Rows near named flat spaces through zero
faz-lineb: [ 300  218  109  150   29  290   22   29   11    2 -123 -157   -9 -195
  132    0 -107   70  -81  -92   97]
faz-lineb: [ -46 -120   39  110 -112  119  -91   16  134  -67   47  -59  109  144
   22 -319  138   91 -223  202   56]
sofup-vod: [ 483   36 -221  -36  206  104 -144 -189  351  -61 -217  154 -311  -26
 -422  -56  109 -208  -51  135 -142]
rovi-mubi: [ 547  294  103  135  197  317  -33  -53  187 -125 -151 -108 -197   86
 -396 -492  175  161  -38  138  285]
sofup-vod: [  43   92  261  133   82  110   51   10 -162   60 -104  110  134    9
  277 -224   -2   97 -124 -140   18]
rovi-mubi: [-187   25 -115 -249  107 -406    4   22  -23   62  -78  245   67   63
  -13  243  -42 -236   81  -88 -209]
faz-lineb: [ 167   -5 -156 -101   -6   41 -168   70  102    0   14  -47 -134   95
 -101   87   53   -2  -76  124  -41]
rovi-mubi: [ 131  -18   91   33  217  124   19   60    1  -69  -60   67   77   93
  149   -3   25   64 -186   27  -76]
sofup-vod: [ 273  225  522  208  -93  222  262  -92 -142 -209 -166 -269  136 -265
   91 -183  -83  360   45  -77  270]
sofup-vod: [-395  -84  209   59  -26 -160  154   19 -204    7  146   89  155   -5
  234 -138    7   -5  164 -162   80]
faz-lineb: [  63  133  115   82  161  105   99   95 -174   87  -69   56  126  -58
  278  116 -126   -4  -61 -191  -19]
rovi-mubi: [ 345  253  117  116  339  188   47  -90    8   16 -176  138 -128  106
 -231 -419  114   75   -3  -49  136]
faz-lineb: [  46  -54 -149  -83   15   43 -298  135  165   50   14   65  -59  181
  146  -83  118  -71 -263  118 -128]
faz-lineb: [ 330  308  507  237  148  212  122 -205  -64  -76 -293   80   -5  -55
  -34 -728  127  262  -26 -118  234]
gol-reven: [ 208  184  181  106   80  173  170 -143   18 -117 -171 -168   12 -110
 -164 -150  -50  263   -7   13  141]
sofup-vod: [ -23  -73   46  108  169  -19  -71 -155  113   56  -65  378 -128  -48
   82 -375  143 -302   36 -147 -110]
gol-reven: [ -27  -28 -366  -58    9 -121 -157 -199  598 -128  -78    8 -139   98
 -612 -369  200 -232  -50  334   -5]
sofup-vod: [-106 -122 -296 -349  216 -500   93  -72  175 -178   31  173  -48  341
 -727  171  154 -154  220  287  -87]
faz-lineb: [-120  -57  -23 -190  105 -162   26  135 -218   41   88   63   14  109
  150  357  -63   49   61  -77 -117]
sofup-vod: [-304  -68  -20 -229   91 -425  161  -47 -131  -25   12  165   91   98
 -136  217  -29  -49  202  -43 -113]
faz-lineb: [ 244  215  137  148  146  210  137  -31 -181   92 -117    7  -12 -100
   20  -28  -99   89   40 -177  101]
rovi-mubi: [  21   78 -211 -149   18  -97 -140  -87  194   16  -56  -19 -202   80
 -326 -113   76    4   30  108  -12]
faz-lineb: [ -93 -347 -309 -172 -113 -183 -309   55  147   31  190  198  -95  506
 -337 -188  327  -95 -140  387 -113]
sofup-vod: [-365  -81 -188  -36  102 -208   45  141 -251  278  168  279  111  119
  177  231  -82 -289  118 -214 -113]
faz-lineb: [-247 -117 -185 -120  -14 -196   81 -220  -12   21   95   11 -201   36
 -428    5   25   69  285   38    9]
gol-reven: [-336 -161  302   61 -228  -34   86  153 -255  -78  270 -143  147  -83
  467   31  -21  138  122 -115  133]
gol-reven: [-151  -36 -289 -196   74 -333 -133  -56  275    6  -25  212  -79  169
 -338 -103  140 -302   50  127 -119]
rovi-mubi: [-158 -258   27  -53 -273  -95   77   80 -103 -118  198 -169  106  -99
  129  420  -84   20   96   69  -29]
rovi-mubi: [ 546  127  140  165  112  315 -138  134  -35   58  -86  141 -121  -98
  266  -38   39 -197  -93 -142    7]
gol-reven: [-318 -290  -40  -63  -94 -139  -66  103  -70  -11  270   64   18  165
  130   21  107  -41   51   61  -34]
faz-lineb: [ 145   -2  237   -3 -118   49  -47  172 -157  -57   33  -54   81   -1
  307   87   11   86  -65  -22   33]
gol-reven: [ 177 -104 -381  -35   26   15 -315   -9  351   71   10  192 -199  241
 -357 -225  232 -313 -145  250  -95]
sofup-vod: [ 487  144  281   95   58  397  130   29 -218 -108  -85 -285  -96 -222
  173  284 -162  382  -12  -92   98]
rovi-mubi: [ -79  -55   61  -59  -69  -43  222  -20 -115 -163   99 -265   52  -40
 -169  269  -94  266  163   84  112]
rovi-mubi: [ 149 -117 -337 -258  105 -163 -307 -102  396  -66  -81  175 -300  197
 -385  -67  216 -182  -93  261 -230]
sofup-vod: [-161  -58  154  -89   84 -115   42   18 -183    2    4  104   61   71
  229   38   -5  131  -11  -94  -95]
faz-lineb: [ 323  234 -246 -162  183   55 -235   39  406  -61 -208  -70 -205  -76
  -98  102  -11 -151 -159   72 -123]
gol-reven: [ 148 -139  -11  -43 -127   95 -281  130   41  -30  190  -18 -236  162
   35 -168  222   22  -17  134   65]
rovi-mubi: [ 529  265  -18   15  294  269   54  -60   52  -34 -225  -76 -216 -177
 -138  205 -121   65    4  -86  -11]
gol-reven: [ 240  -17 -576 -269   98   61 -413  235  103  257   21   57 -218  310
  -88  442   -2 -118 -294  171 -285]
sofup-vod: [ -96 -195 -388 -231  172 -204 -184   -1  281  -43   72  162 -120  398
 -417  -51  217 -120  -97  316 -158]
gol-reven: [ -32  -38  243   89   81   45  157  230 -401   51  119   83  285  220
  284   71  -10  129  -62  -69   78]
rovi-mubi: [-575  -97 -166 -213 -131 -468  344 -266  211 -270   -3 -288  238   11
 -628  142  -95  210  190  291   43]
rovi-mubi: [-275 -150 -214  -68 -196  -73  -76 -103   69   76   87  -90  -89  -75
  -46  112  -56   17   35   35  -92]
gol-reven: [-444 -126  -27   64   -8 -206  -58   12 -147  254  126  376  112  210
  158 -367  125 -229   26 -138  -41]
sofup-vod: [ -57   82   65   27   21   63   12  184 -294  195    4   33  190   88
  348  148 -118   95 -149 -142  -35]
gol-reven: [ 254  126   76   53    3  -21  -33 -306  418 -233 -188    7 -243 -118
 -519 -581  221  -84  145  145  161]
gol-reven: [   5   72 -318 -100  -40  -74 -318  214  141  212   25  122  -17  196
   37   -9   67 -298 -176   56  -87]
[ -30 -243  -84 -164 -183  -74 -101   81  -70  -67  215 -109 -146   58
  -12  313   38   77   98  122  -49] | rovi-mubi
[  34 -141 -100  -32   55  -53   20 -128  285 -183  -84   22   35   11
 -222   15   55  -81 -103  209 -125] | rovi-mubi
[ -14  -34  -29 -218  133 -217  -16   60 -115   13  -20  162  -16  139
   14  241    6  -22   29  -25 -161] | sofup-vod
[  19  -84  239   59   37    2  212    8 -181 -169  119  -49   84  144
 -153 -109   96  217  137   91  195] | rovi-mubi
[-188 -205  -18   57 -188  -65   55 -109   -6  -20  113   -2   13  -53
  -84  -22   21  -42  109   47   10] | rovi-mubi
[ 140 -109 -355 -132  130  -60 -253   16  313   -2  -16  171  -96  437
 -458 -212  263 -125 -229  370 -107] | faz-lineb
[-225 -223  300 -203   30 -352  392  183 -557 -184  255   -2  245  134
  109  622  -91  204  340  -58   27] | rovi-mubi
[ 393  158  444  208   46  353  127 -125  -92 -144 -199 -137  -38 -260
  199 -185  -48  312  -56 -118  117] | sofup-vod
[ -84  -56 -177 -286   82 -179 -150   73  200 -131    7  -74  -30  271
 -162   67  104  135 -154  262 -111] | rovi-mubi
[ -91 -124 -218 -368   86 -437 -124   40  157 -115   67  168 -152  194
 -278  205  142 -221  162  142 -160] | gol-reven
[-185  -60   23 -156  -64 -149  183  -58 -166 -141  188 -259  -80  167
 -422   48   39  421  280  161  217] | rovi-mubi
[-447  -56  -36   46  -62 -169   40  -99  -20  134   18  129  154   54
   42 -258    6  -49  -10  -62  -27] | rovi-mubi
[-319  -84  224  -20 -144  -83  104  106 -290  -12  190 -114   92 -110
  404  169  -97  153  155 -180   58] | sofup-vod
[ 244   -4  -10   93   56   94 -171  -69  262  -58  -64  153 -122  155
 -241 -513  266 -131 -105  171   62] | rovi-mubi
[169 -30   8  55 -48 132 -71  34 -51  57  10  23 -77 -80 132  98 -22 -59
 -24 -55 -39] | gol-reven
[ 489  250  326  194   27  440   99   93 -177  -64 -154 -271  113  -45
  148  -40  -87  413 -221    9  195] | sofup-vod
[-411 -141  -23 -143  -82 -474  -63  -23  110  -32  102  276   37   91
  -45 -220  173 -347  196  -10  -51] | sofup-vod
[ 385   54  389  279   40  411  131 -114 -286    6  -75  -17  -86 -122
  130 -223    0  307    6 -140  150] | gol-reven

Rows near named flat spaces through zero (a row that begins with a name and a colon came from that space)
mos_sadeb: [-357  249  331 -223  201    4 -212  -42 -160  424  142  334 -518   78
   72  -99  423  168  169  -56  343]
mos_sadeb: [ 282  238  161 -208  -79  209   28 -100  331 -163   -5 -118   74  -10
    1  -11  114  205   77   32 -250]
taf_fum: [-362   18  173 -169   74  284 -143 -200  170   58    8 -188 -158   40
  -16   12  -31 -195   14   73 -264]
taf_fum: [-188  168  271  -93  -31  264 -148  -43   78   36   75   70 -158   -7
   88 -187  253  117  167   31   35]
revad_buse: [ -30  -22  -11  118  262  289  -48   92  -72  348  193  348 -113 -121
  102 -308  251  -36  -24 -295  144]
kov_gumut: [   4  -62  189 -197  -49    3   -3  -62 -336   25  308  -30 -129  201
  133 -210  227  155 -133   34  114]
taf_fum: [-244  -36   19   97   17  244 -106   -8  144   32  -45    0   20  -99
  -70   -1  -84 -121   23   52  -63]
kov_gumut: [ 533  114   42 -236  -81  -94   92  -66  192 -248 -174 -328  229 -154
 -122   -1  -46  368   63  265 -118]
kov_gumut: [-583 -307   -8  424 -150 -276  141  159 -291   -1  -73   64 -125  186
   59   54  -36 -239 -252  106  101]
mos_sadeb: [ 202    5    6 -133 -245 -140    0   -7  -63 -222   94   -6  150   45
  -89  160 -111  269   91  178  144]
mos_sadeb: [-632   53  135  469  114  417  -57  176   17  303   26  340 -321   -9
  320 -403  396 -384  -94 -324   39]
taf_fum: [  -2   53  -24  154 -147 -210   82   66  192 -300 -173 -175  130    8
 -153  202 -226  117   91  168   43]
revad_buse: [ 232  -47  -10 -156    9  266   -9 -103  300 -130   86 -107  197 -262
 -209   50 -212  279  119  157  -26]
mos_sadeb: [-272  101  400 -117 -201  255  121  -41   58   40  333  100 -322  133
  290 -351  375  107   64   14   19]
revad_buse: [ 535    3  -95 -103  115  196  -54   18 -128   60   29  -88  252 -149
  -41 -198  103  157 -284    1  -17]
kov_gumut: [ 211  121 -143  -11   12  -25    2   45  119   -9  110  166   79   -8
  -44  116 -122   12  169 -190  105]
taf_fum: [  -5 -269 -122  236    2   46   85   62  -12 -141   42  -70  269   84
 -114    7 -182 -111 -138  -31 -201]
kov_gumut: [-351 -391 -109  181 -130   57   22   41 -274   79  179   89  135  299
   29    3 -151 -514 -225  -65 -293]
revad_buse: [-212  -99    7  145    2 -215   28   22 -108  -54 -128  -37  -27  166
 -115  250  -43   -8 -223   89  -36]
revad_buse: [ 458   -2 -109 -182  -92   -6  -23  -12 -163  -12   41   37  207  -53
  -57  100   13  192 -219   83   40]
kov_gumut: [ 735  262 -260    8 -164 -261  161   74  262 -371 -245  -92  331 -121
  -47  277 -162  239   69  -53  -11]
revad_buse: [-198  129 -102  688 -107 -524  130  315  366 -487 -651 -104  153 -155
 -175  220 -239  159  429  128  212]
mos_sadeb: [  20   28  -75  209   29  274  -85  188 -113  215  153  213  125   58
   90 -314  118 -294 -109 -233    1]
mos_sadeb: [ -10  173  391 -573 -133  174  -40 -384  128 -259  266 -257 -232  275
  181   28  202  214  175   35 -319]
kov_gumut: [-145 -155  181    7   75  382  -93  -20 -159  101  359  117   17  160
  -68 -149  181  117 -292  -22  -32]
taf_fum: [ 109   39   31 -146   54  -46   40  -54  -65   54  129   58 -125    7
   70  -18   99  136    6  -72  112]
taf_fum: [-289 -252   17   83   78 -125    2  -23 -110   17  -33  -27  -30   52
 -125   91 -102  -18  -13  107  -26]
revad_buse: [ 220  251  -66  167 -216 -182  -19  183  153 -225 -196   79  222   -3
 -121  188  -81  157  158   65  142]
taf_fum: [ -55  -10   33  221   80  312   13   69  199  -11   78  224   61  -38
   69 -177  147  -18  142 -257 -144]
taf_fum: [-151 -162  -17  122   87  315  -53  -23   73   42  -62  -79   71 -168
   19 -186  -15 -163  -60   11 -178]
taf_fum: [ 245   43  -13 -182 -140   33   -3  -69  -20  -95   20  -37   92    2
   89    3   36   35   24   17 -112]
revad_buse: [ 439   71  -66 -143 -212  -65  160  -60  229 -299  -53 -131  221  -54
  -58  219 -134  229   -4  109 -149]
revad_buse: [ 188  -73   45 -198   84  367   75  -89  -60  232  298  122  -68  -40
  274 -392  277 -108  -85 -235 -203]
revad_buse: [ 278   25 -238  150   -5  -68  -55  198 -114   82  -70   -7  274 -110
 -179    1 -196  -56 -196   75  226]
revad_buse: [-120   47  404 -376  324  786  -37 -284   63  406  423   14 -370  111
  346 -570  616 -139 -260 -311 -498]
kov_gumut: [ 415  -59    6 -580   93  -41   64 -207 -313  292  342  -13  -62  256
  229 -234  190 -207  -36 -214 -337]
mos_sadeb: [ -93   17  -21  128   86  174  -73   57   76  119  -59  109   17  -89
  -14  -73   41 -108    7  -72  -32]
kov_gumut: [-537 -211 -227  715 -143 -625   91  332 -299 -136 -275  264   -8  216
 -127  459 -211 -143 -179   11  374]
mos_sadeb: [ 368   61  114 -406  116  786 -100 -200  141  204  370 -168  161   20
  146 -493  193 -248 -190 -184 -562]
revad_buse: [  72  282  140  -69   45  -73  -11   -7   81   -9  -55  107 -199   15
  101   13  264  230  130 -103  121]
taf_fum: [  35  204  -38  300  -24 -436  -14  142  223 -374 -549 -122   57 -264
 -252  356 -140  495  218  271  394]
revad_buse: [-223   70   43  -62 -175 -543 -110  -36 -179 -224 -239 -107 -109  162
 -123  438 -149  152  155  271  237]
mos_sadeb: [-283  -25  185  143 -215 -213  205  -56  128 -466    4 -184 -125  253
   52  219  -21  204   17   78  -52]
taf_fum: [ 389  -64 -455   82   41 -166   -6  109  -13   75 -245 -144  426  -47
 -138   93 -407 -507  -75  -79 -257]
revad_buse: [ 126   18  144 -256 -300  228 -129  -49  -29  -38  165   -7  246  151
 -175  100  -28   88 -159  295 -177]
kov_gumut: [-171    0   23 -121 -250 -166 -218   -6 -396  -27  131  148  -42  212
    5  213  -20   12   -7  124  277]
kov_gumut: [-239 -180 -109  103   52 -173  -51   58 -220  192 -124   32  -39  -43
  -66   46 -118 -206  -81  107  108]
kov_gumut: [ 314 -189 -271   66  -40 -494  146   80 -269 -182  -91 -180  217   46
   -4   20 -236  -38   50    4   80]
mos_sadeb: [ 225   30  -67  239 -141  104   59  147  200 -215 -114  -34  348  -49
 -175   75 -101  119 -144   97  -93]
kov_gumut: [-259 -129 -146  267  -93  -85 -140  150 -193   48  -95  134  122   16
 -185  226 -201 -139 -176  135  203]
mos_sadeb: [-114    5    9   45  -75    9  -26   49   46   51  -81  -50   85   91
  -21  -65  -65 -276   64   46 -202]
mos_sadeb: [-172  -40    5   94  -58 -201   11   27   11 -100  -99   32   -8   83
  -32  119  -72  -30  196   20  -16]
mos_sadeb: [ 112  173  -71  243 -241 -351   59  186  -19 -243 -252  180   25  -86
   21  242   48  307   77   75  376]
revad_buse: [ -69 -223  -70  -20  112  544  -12  -89  110  137  278 -155  161   16
   34 -305 -156 -469 -162 -153 -423]
taf_fum: [ -16 -182 -128 -202   18   35 -269  -16 -389  305  127   62  149   44
 -169   23 -178 -246 -118  140   58]
kov_gumut: [  94  -96    4  -56 -121 -131  172  -19  -48 -133  185   18  -12   68
   89  -23  -21  123   88  -26   56]
kov_gumut: [ 435  119   58 -261  -42 -184  128  -58   -7 -114  113  -12   -1   34
   21   35  110  385   69    4   83]
taf_fum: [-110  -43  -15   82 -162  -84   79   -1   25 -125  -45   -9   41  174
  -13  228  -72 -108 -148   30 -171]
mos_sadeb: [ 130   40 -398  154  518 -114 -224  137  -44  501 -358  241   32 -400
 -226  101 -153 -207   45 -188  259]
taf_fum: [ -24 -111  152 -151 -146 -113  289 -116   17 -139  222  -80 -132  247
  209  -84   97    1   55  -58 -254]
[-382 -118  150   71 -244 -138    2  -31  -31 -197 -125  -48  -66   64
  -83  255  -55  139  -37  329   36] | taf_fum
[ 165  163  185 -215  -81  197   56 -102  265  -79   99   17  -48  -68
    9   11  135  304   71   63  -64] | kov_gumut
[-52 -44 -45 138   0  49  -7  95 -38  58  81 117  57  24 -53 -17 -35 -44
 -66 -41  85] | taf_fum
[-768 -216  -36  419  294 -118 -163   99  -30  227 -258  132 -160  -21
 -285  234 -183 -228   -4   57  124] | mos_sadeb
[-143  170  235 -174   47   75  -18  -87   99   77   78   15 -285    0
  153 -184  222   84  242  -40   42] | revad_buse
[ 186   31  -89  111   26   16   71   34  178 -190  -85 -169  130 -161
  -62   -8 -135  130    8   22   60] | taf_fum
[-115  -82  -72  417  126  281  100  208  254  170 -111   91  168 -112
  -41 -282    0 -319  -67 -135 -252] | mos_sadeb
[ 347  143 -110 -219    7  254 -146  -76   23   91  -17   48   72 -249
   58   -2   46   44  -71  -28   43] | revad_buse
[ 186   61  -47  -35   34  404  -55    7  132   79  180  -32  177  -15
   20 -226  -24 -203  -77 -145 -191] | mos_sadeb
[-187  -67 -181  252  123  -74  -87  108  -40  149 -198  107   51  -40
 -170  216 -156 -208 -166  -16   51] | taf_fum
[ 121 -175 -204  -89  122  164  -93  -18 -312  307  234  122  122  144
  -11   -5  -49 -357 -387 -189 -144] | taf_fum

Rows near named flat spaces through zero
vomo-rop: [ -40  -59   78  243 -133   22  -12   80  -14   -2  111   23  -45  -25
  -83 -161  -59  194  -19 -158  -11]
tofab-ziles: [-118 -235 -105  203  -36 -124  378  -87 -217 -146 -159  147   38  148
 -125 -420   79   84  -84  -88  -39]
vomo-rop: [ 158  441  -47 -722  -87  -90   88 -296  308    5 -323 -257   31  188
  117  454  118 -212   21  391 -106]
vomo-rop: [  36 -125   98  200  -35   22  129   43 -321  -31  244 -272  179  -65
   -1 -130 -101  123 -197   65 -119]
vomo-rop: [-127  239 -311 -409 -117  426 -250 -181 -217  -83 -275  -71  274  131
   29   91  -81 -192  176   80  -30]
lirin-fodu: [ -88  171   59  -26   86   22 -280  -55  130  238  158 -165 -108 -102
  -70  156  -25   19   42   55 -128]
lirin-fodu: [-116   31 -105   40   60   48   95  -27 -166  -59  -95   37  172   82
  -33  -66   77  -53  -30  -46 -175]
tobep-kodum: [-158  280 -156 -259  -52  -61  -71 -156  308   86 -208   70 -114  111
  -73  100   94  -88  202  -72    4]
vomo-rop: [  81   30    8  -62 -247  -98  -24   45  344   72 -127   52 -176   21
  -51   -8  -31   96   77  -16  143]
vomo-rop: [ -58 -279   90  414   23  106  133  195 -494 -103  380 -126  276   87
  107 -267 -143   16 -120 -107  -87]
tofab-ziles: [-105 -153   91  485   -2  333 -165  212 -425   -6  342  -81  213 -154
  -77 -296 -181  212 -131 -161 -175]
tofab-ziles: [  41  199   53 -213   -3 -105    4 -102  140  106   70 -260  -17  -13
   26  200    7  -37  -25  160  -72]
tobep-kodum: [  84  164  131  -17 -282  271  -77  215  178 -169   39  160   42  195
  158  -30 -112   39  121 -188   81]
tobep-kodum: [ -99   41  -64  150  -97  231  217   78 -127 -242 -340  343  236  315
  -51 -295  137   38  -66 -145 -333]
vomo-rop: [-287  144 -251 -290  131 -167  134 -487 -118   72 -153 -185  -52   77
 -175  -67  116  -95   66  111  -84]
lirin-fodu: [  63 -127   91  253 -172  -56   35  114   55  -56  -19  136  -97  -59
  -87  -91   -3  240  -47 -168   47]
tofab-ziles: [ -46 -510  -91  351  182  -81   40   43 -414   71  109  -13   37 -146
  -78 -277  -67    5 -113   61   79]
lirin-fodu: [-218 -201 -162  251   98  -69   50  -11 -154   47   76   91  -42 -121
 -152 -334  -22   40   50 -194  128]
tofab-ziles: [-559  118 -611 -305   63   43  134 -565 -475   19 -568  -77  336  510
 -217 -156  209 -320  160  102 -441]
tofab-ziles: [  71 -120   91  124  -64  118   63  129  -92 -169  131  115   11   10
   95 -178 -100   53    1 -121  175]
tobep-kodum: [ 152 -208  165  251   -1 -226   84  167  143   63   69   69 -148 -108
  -24   -4   31  136 -118   -7   38]
vomo-rop: [-315  169 -376 -392   39  -22  261 -488 -285 -125 -356  -84  182  336
  -78 -107  145 -227  107   81 -147]
tofab-ziles: [-108   72  -15  -43  181  -67   27 -204 -229  121  178 -358   85 -122
  -79   39    6   -4 -124  168 -196]
tobep-kodum: [-188  366 -173 -598  243   -3  -44 -493   13   57  -47 -233  -72   37
    8  171   63 -262  149  219   22]
vomo-rop: [ -66  457 -158 -626   90  161  163 -321  -25 -155 -287 -118  239  290
  125  166  133 -313   40  245 -224]
lirin-fodu: [  31 -101  -80  130  -68 -167  230  150 -129  -94 -193   56  288  239
   86  179  153 -113  -68  -59 -222]
tofab-ziles: [  95   64  261  236   33  -86  252  183  -39    2  308 -234  164  -56
   39  -49    7  129 -278   38 -288]
tobep-kodum: [ 139 -530  204  447  238 -409   73   95  -37  375  372 -269 -269 -410
 -168 -241  -87  198 -310  295   51]
lirin-fodu: [ 255 -426    8  273 -127 -131  164  343  -29 -127 -246  308  102  118
  115   29   59  -24  -87  -30   75]
tobep-kodum: [  -2  318    4 -257 -130   63  198 -144  199 -213 -421  233   31  345
    1   61  214   -7   13  -14 -257]
tobep-kodum: [ 162 -214  150  211   16  -34 -107  234   70  114  210  -21  -90 -182
   42  -20 -115   68  -69   46  131]
vomo-rop: [-257  284  -84  -26  156  294   42 -106 -288  -61  232 -196  251 -120
  -70 -270  -64    1  -49  -85 -175]
lirin-fodu: [ 240 -325  246  581  -15 -260  223  524  -24  -17  174   83  178  -35
  113  110   74  104 -259 -131 -176]
tobep-kodum: [-260  146  -77   70   90  343 -419  -62 -238  157  335 -226   63 -242
 -112  -92 -198   55  100 -105  -24]
lirin-fodu: [  99  147  262  -78   63  350 -193    0 -118 -174  358  -48  -43 -107
  169   39 -167   64    7  -31  127]
vomo-rop: [-136  353   61 -184 -102  -10  -63 -207  308   26  -82   47 -204  188
  -75   77   89   68  140  -92 -123]
tobep-kodum: [-103  262 -153 -314    6  136  -46 -166   50  -88 -247   97   62  158
   23  118   88 -150  139  -14  -54]
tofab-ziles: [ 104 -317   30  129  124 -233  135  111  109  121  -23   97 -132    3
   17 -145   25  -81  -69  157   94]
tobep-kodum: [ 127  164   76  -15 -246  114  -24  202   69 -172  -18   44  173  102
  151  251  -15   29   39 -176  -15]
lirin-fodu: [  93  248   75 -171 -309  533  -64   32  -51 -444  -41  227   70   31
  111 -148 -157  167  107 -260  243]
tofab-ziles: [ 173 -238   65  185  220 -178   52  293  -13   80   -8   81  140   20
  159  246  114 -201 -130  125 -142]
lirin-fodu: [ 308 -431  441  653    4 -131   88  485   12   34  414   56  -95 -218
   58 -157 -101  291 -298  -46   10]
tofab-ziles: [ -74 -301  223  717  115  391 -215  316 -498   32  604  -82  123 -388
 -114 -500 -281  341 -223 -186  -86]
vomo-rop: [  83 -186   61  213   -1   59 -275  210 -168  138  336 -215   68 -256
   57  135 -194   41  -24   -4  122]
tofab-ziles: [  30 -107  173  195   95   42  -81   45 -219  138  380 -321   48 -153
   -2  -57 -140   93 -168  152 -123]
lirin-fodu: [ 310  127   14 -462 -211  -26  203   -4   98 -302 -257   17  147  269
  323  396   46 -209   48  128  168]
tobep-kodum: [  44  231   38 -278 -138  151 -148  -86  140   26    7 -147  -28   63
   55  112  -91  -19   77  115   21]
tobep-kodum: [ 729 -548  680  428  178 -264   54  553  105   92  613 -176 -193 -462
  296  207 -175  182 -456  358  224]
lirin-fodu: [ 106 -140 -146 -122   68 -408  242   -7   78   20 -297   38   61  115
   75  309  208 -222  -23  125   -1]
tofab-ziles: [ -56  197   32 -183  285  -16  -71 -168 -112  149  269 -379   62 -188
   19  182  -11 -108  -82  211 -134]
lirin-fodu: [ 408 -158  343  128 -198  -39    2  302  192 -108  124   73 -111  -47
  190  179  -86  155 -107   23  176]
vomo-rop: [ 144 -347   26   47  158 -478 -104  -82  169  379  127 -235 -375 -389
 -128  150  -32   56  -74  282  268]
[-138 -466 -109  392  180 -279  305  -21 -313   62  -10   53   17   21
 -149 -392   76   13 -147   17  -75] | lirin-fodu
[ 387 -296  328  205   22  -29   14  402   38  -40  297   12    1  -63
  288  114 -128  -27 -143  115  168] | lirin-fodu
[-401  659 -159 -353  130  573 -230 -311 -340  -80  181 -307  355   37
  -21  -12  -72 -119  116  -75 -331] | vomo-rop
[ -47  103 -182 -201   58   35  -44  -11   17    1 -170   40  133   75
   67  162   59 -222  103   22   -5] | lirin-fodu
[-541  693 -236 -507  247  175 -112 -665   33  161   41 -308 -105  -71
 -297 -182   58  -39  161   37 -226] | vomo-rop
[ 175 -282  122  208 -139 -221  102  180  119   14   75   54 -141  -25
   39  -44  -53  105  -39  -33  207] | tobep-kodum
[-154  227 -165 -265  235  -10  -29 -204   44   62  -90  -26    2  -66
  -48   88  106 -170   72   53  -46] | tofab-ziles
[  42  109 -177 -376  -18 -230  473 -216  -13 -239 -278  -23  124  144
   81   51  155 -168  -14   67  106] | lirin-fodu
[-105  277  185   56   63  325 -221   54  -30   -9  420 -108   14 -105
   44  -72 -147   84   38 -150  -53] | tobep-kodum
[ 199  138  172   85 -143  188  -20  323  106 -152   29  104  175  -10
  141  151  -15   70  -75 -118  -85] | lirin-fodu
[ 156 -282   53  200  -30  197 -181  229 -307   -3  164  -95  180 -114
  106   24 -181    8  -91   85   53] | vomo-rop
